Below is a small trained network, with its code and all its weights. Each question gives an input and a target symbol and asks what happens when units are switched off, that is, made to give their printed mean instead of their output.

import numpy as np


def w(rows, s, z=0):
    codes = np.array(rows[::2]) - 128.0
    scale = np.full(codes.shape[1], s)
    scale[-1] = z or s
    return codes * scale


def norm(h):
    return h / np.sqrt((h * h).mean(-1, keepdims=True) + 1e-5)


def f(y):
    return y / 2 * (1 + np.tanh(0.7978845608 * (y + 0.044715 * y**3)))


def softmax(a):
    e = np.exp(a - a.max(-1, keepdims=True))
    return e / e.sum(-1, keepdims=True)


def log_softmax(a):
    a = a - a.max(-1, keepdims=True)
    return a - np.log(np.exp(a).sum(-1, keepdims=True))


def net(x, mask):
    ids = ['ΔΞΠΨαβγεζημτφ'.index(c) for c in x.split()]
    T = len(ids)
    res = E[ids] + P[:T]
    u = 0
    for l in range(2):
        q, k, v = (norm(res) @ M[l].T for M in (Q, K, V))
        z = softmax(np.where(np.tri(T) > 0, q @ k.T / 2**0.5, -1e9)) @ v
        res = res + np.where(mask[u], z, O[l][:, -1]) @ O[l][:, :-1]
        u += 1
        y = f(norm(res) @ A[l][:, :-1].T + A[l][:, -1])
        res = res + np.where(mask[u : u + 16], y, B[l][:, -1]) @ B[l][:, :-1]
        u += 16
    return log_softmax(norm(res)[-1] @ U[:, :-1].T + U[:, -1])


Q, K, V, O, A, B = {}, {}, {}, {}, {}, {}
E = w([
[135,73,90,158],'Δ',
[150,6,55,193],'Ξ',
[141,51,147,139],'Π',
[198,133,208,141],'Ψ',
[168,139,185,83],'α',
[84,218,211,100],'β',
[150,69,135,149],'γ',
[33,214,159,116],'ε',
[164,126,117,83],'ζ',
[37,141,21,173],'η',
[171,220,86,85],'μ',
[57,120,214,144],'τ',
[72,155,137,100],'φ',
],0.015)
P = w([
[138,90,89,66],'0',
[141,132,156,121],'1',
[126,143,131,251],'2',
[157,166,93,83],'3',
[142,139,155,122],'4',
[126,145,130,249],'5',
[156,169,92,83],'6',
[140,141,155,124],'7',
[124,145,129,252],'8',
[154,167,91,82],'9',
[139,142,156,125],'10',
[124,146,130,252],'11',
[153,166,91,82],'12',
],0.016)
Q[0] = w([
[63,195,195,162],'0.h0',
[254,69,174,201],'0.h0',
],0.0078)
K[0] = w([
[2,179,162,179],'0.h0',
[206,98,131,188],'0.h0',
],0.0095)
V[0] = w([
[67,151,156,134],'0.h0',
[251,85,88,122],'0.h0',
],0.0034)
O[0] = w([
[255,63,209,158,205],'0.h0',
[164,158,142,86,1],'0.h0',
],0.0098,0.00065)
A[0] = w([
[90,139,199,186,26],'0.n0',
[187,159,68,60,17],'0.n1',
[129,74,136,99,93],'0.n2',
[80,131,36,133,206],'0.n3',
[133,136,172,12,253],'0.n4',
[157,178,188,191,106],'0.n5',
[124,123,141,84,80],'0.n6',
[115,139,166,156,117],'0.n7',
[118,192,82,197,40],'0.n8',
[117,92,185,165,188],'0.n9',
[34,53,57,97,48],'0.n10',
[83,186,144,70,69],'0.n11',
[123,170,175,125,131],'0.n12',
[246,93,78,106,140],'0.n13',
[137,186,182,235,244],'0.n14',
[173,78,132,199,182],'0.n15',
],0.011,0.0051)
B[0] = w([
[72,151,79,93,164],'0.n0',
[133,83,93,159,154],'0.n1',
[181,137,89,145,126],'0.n2',
[90,176,241,102,172],'0.n3',
[188,85,185,178,223],'0.n4',
[110,97,80,140,182],'0.n5',
[145,96,129,107,126],'0.n6',
[76,124,97,120,150],'0.n7',
[143,45,121,152,146],'0.n8',
[154,171,85,114,188],'0.n9',
[59,116,99,141,142],'0.n10',
[208,150,210,101,147],'0.n11',
[123,86,148,212,161],'0.n12',
[91,255,95,126,176],'0.n13',
[145,101,140,163,254],'0.n14',
[144,192,125,94,184],'0.n15',
],0.0082,0.0097)
Q[1] = w([
[149,170,48,151],'1.h0',
[155,207,247,2],'1.h0',
],0.014)
K[1] = w([
[155,130,102,6],'1.h0',
[134,218,145,219],'1.h0',
],0.015)
V[1] = w([
[90,91,214,192],'1.h0',
[142,254,232,145],'1.h0',
],0.0069)
O[1] = w([
[118,64,175,101,225],'1.h0',
[151,248,199,61,252],'1.h0',
],0.014,0.0024)
A[1] = w([
[121,41,145,125,96],'1.n0',
[125,147,96,211,193],'1.n1',
[123,236,146,136,26],'1.n2',
[164,192,49,29,111],'1.n3',
[94,84,2,139,219],'1.n4',
[117,148,210,168,132],'1.n5',
[73,118,180,124,199],'1.n6',
[91,170,84,135,99],'1.n7',
[201,126,126,194,172],'1.n8',
[181,138,181,45,5],'1.n9',
[52,106,101,193,69],'1.n10',
[253,112,67,56,7],'1.n11',
[67,102,103,139,76],'1.n12',
[184,166,97,8,152],'1.n13',
[216,27,158,38,55],'1.n14',
[9,199,81,194,44],'1.n15',
],0.012,0.0034)
B[1] = w([
[194,137,108,110,164],'1.n0',
[104,129,167,84,212],'1.n1',
[166,71,184,174,218],'1.n2',
[71,39,136,180,184],'1.n3',
[94,145,180,194,185],'1.n4',
[101,83,109,126,254],'1.n5',
[115,163,117,191,194],'1.n6',
[145,167,158,123,147],'1.n7',
[113,127,89,79,230],'1.n8',
[130,107,118,137,190],'1.n9',
[132,123,138,104,184],'1.n10',
[252,171,126,185,139],'1.n11',
[175,147,127,81,137],'1.n12',
[59,130,55,109,193],'1.n13',
[128,153,63,58,188],'1.n14',
[191,117,88,78,213],'1.n15',
],0.014,0.0063)
U = w([
[87,231,131,83,164],'Δ',
[62,155,13,158,190],'Ξ',
[171,106,16,214,109],'Π',
[173,90,217,85,29],'Ψ',
[124,131,156,41,190],'α',
[112,84,247,106,2],'β',
[177,232,78,230,123],'γ',
[123,153,193,163,129],'ε',
[180,203,53,119,248],'ζ',
[34,119,152,81,116],'η',
[210,183,171,166,141],'μ',
[117,42,116,189,106],'τ',
[96,17,44,83,65],'φ',
],0.016,0.0072)

Each question gives the input, a string of symbols that net reads in full, and the target symbol t.
The units are the heads (2 rows each of Q, K, V and O) and the neurons (one row each of A and B). Each row of codes is followed by its name. A weight is (code - 128) times the scale printed after its matrix; where a second scale follows, it is the last column's (O, A, B and U).
mask holds one flag per unit, layer by layer, with each layer's heads first. A switched-off unit (its flag False) gives its mean, the last column of its rows in O or B, instead of its output. The means were averaged over made-up inputs and are rounded, as every weight is.
A unit's drop is (log p(t) with every unit on - log p(t) with that unit switched off) / (log p(t) with every unit on - log p(t) with every unit switched off).
The circuit of an input: a set's keep is (log p(t) with only the set's units on - log p(t) with every unit switched off) / (log p(t) with every unit on - log p(t) with every unit switched off). Starting from the 12 units with the biggest drops (on a tie, the unit counted first), units are removed one at a time, each time the one whose removal leaves the highest keep (on an exact tie, the one counted first), for as long as the keep stays at least 0.8.
circuit, biggest first: the units of the circuit, biggest drop first
unit that matters most: the unit with the biggest drop
k most important neurons: the k neurons with the biggest drops, biggest first
top k neurons in layer l: the k neurons of layer l with the biggest drops, biggest first
input τ γ Ξ Ξ Ξ β α α ζ η, target Δ: circuit, biggest first -> 0.n3
input α α Δ μ η η α ζ τ ε μ τ Ξ, target Ξ: circuit, biggest first -> 1.n3, 0.n13, 1.h0
input φ α ε Δ, target η: circuit, biggest first -> 1.n3, 1.n13, 1.h0, 0.n3
input ζ α β ζ β Ξ α Ξ β γ, target ε: top 2 neurons in layer 1 -> 1.n2, 1.n3
input Ξ Δ μ, target Ξ: circuit, biggest first -> 1.h0, 1.n2, 0.n4
input Π ε Ψ α β α α β α, target Π: circuit, biggest first -> 1.h0, 0.n3
input ζ τ α τ Δ η ε τ ε Π, target τ: 3 most important neurons -> 0.n13, 1.n3, 1.n2
input Ξ ζ Ξ Ψ μ η α ε α, target Ξ: top 2 neurons in layer 1 -> 1.n2, 1.n8
input ζ Ξ Ξ Ψ ζ τ τ τ μ Ξ, target Ξ: 3 most important neurons -> 1.n3, 0.n13, 1.n13
input α μ τ τ μ ε, target α: top 2 neurons in layer 1 -> 1.n1, 1.n15
input α β τ α τ γ τ ζ, target ζ: top 2 neurons in layer 0 -> 0.n4, 0.n3
input β Ψ τ ζ τ η, target β: 3 most important neurons -> 0.n13, 0.n3, 1.n1
input α γ τ τ, target φ: 2 most important neurons -> 0.n13, 0.n3
input β α ζ Ξ τ τ Δ η γ Ξ ε α, target β: 3 most important neurons -> 0.n13, 0.n3, 1.n2
input Ψ η α μ α Δ γ α τ, target Ψ: 4 most important neurons -> 0.n3, 1.n15, 0.n0, 0.n9
input η τ τ α τ α μ α Ψ α β η, target η: unit that matters most -> 1.n1
input α τ ζ Δ ε β Ψ ζ μ, target α: 2 most important neurons -> 1.n1, 0.n4
input ζ ζ η Ξ α Ψ τ η φ, target ζ: 2 most important neurons -> 1.n15, 0.n13
input Ψ Δ η Ξ Δ Π Ξ α φ γ Δ τ, target Ψ: 4 most important neurons -> 0.n13, 1.n15, 1.n1, 1.n2
input Ξ α φ Δ, target η: 2 most important neurons -> 0.n3, 1.n3
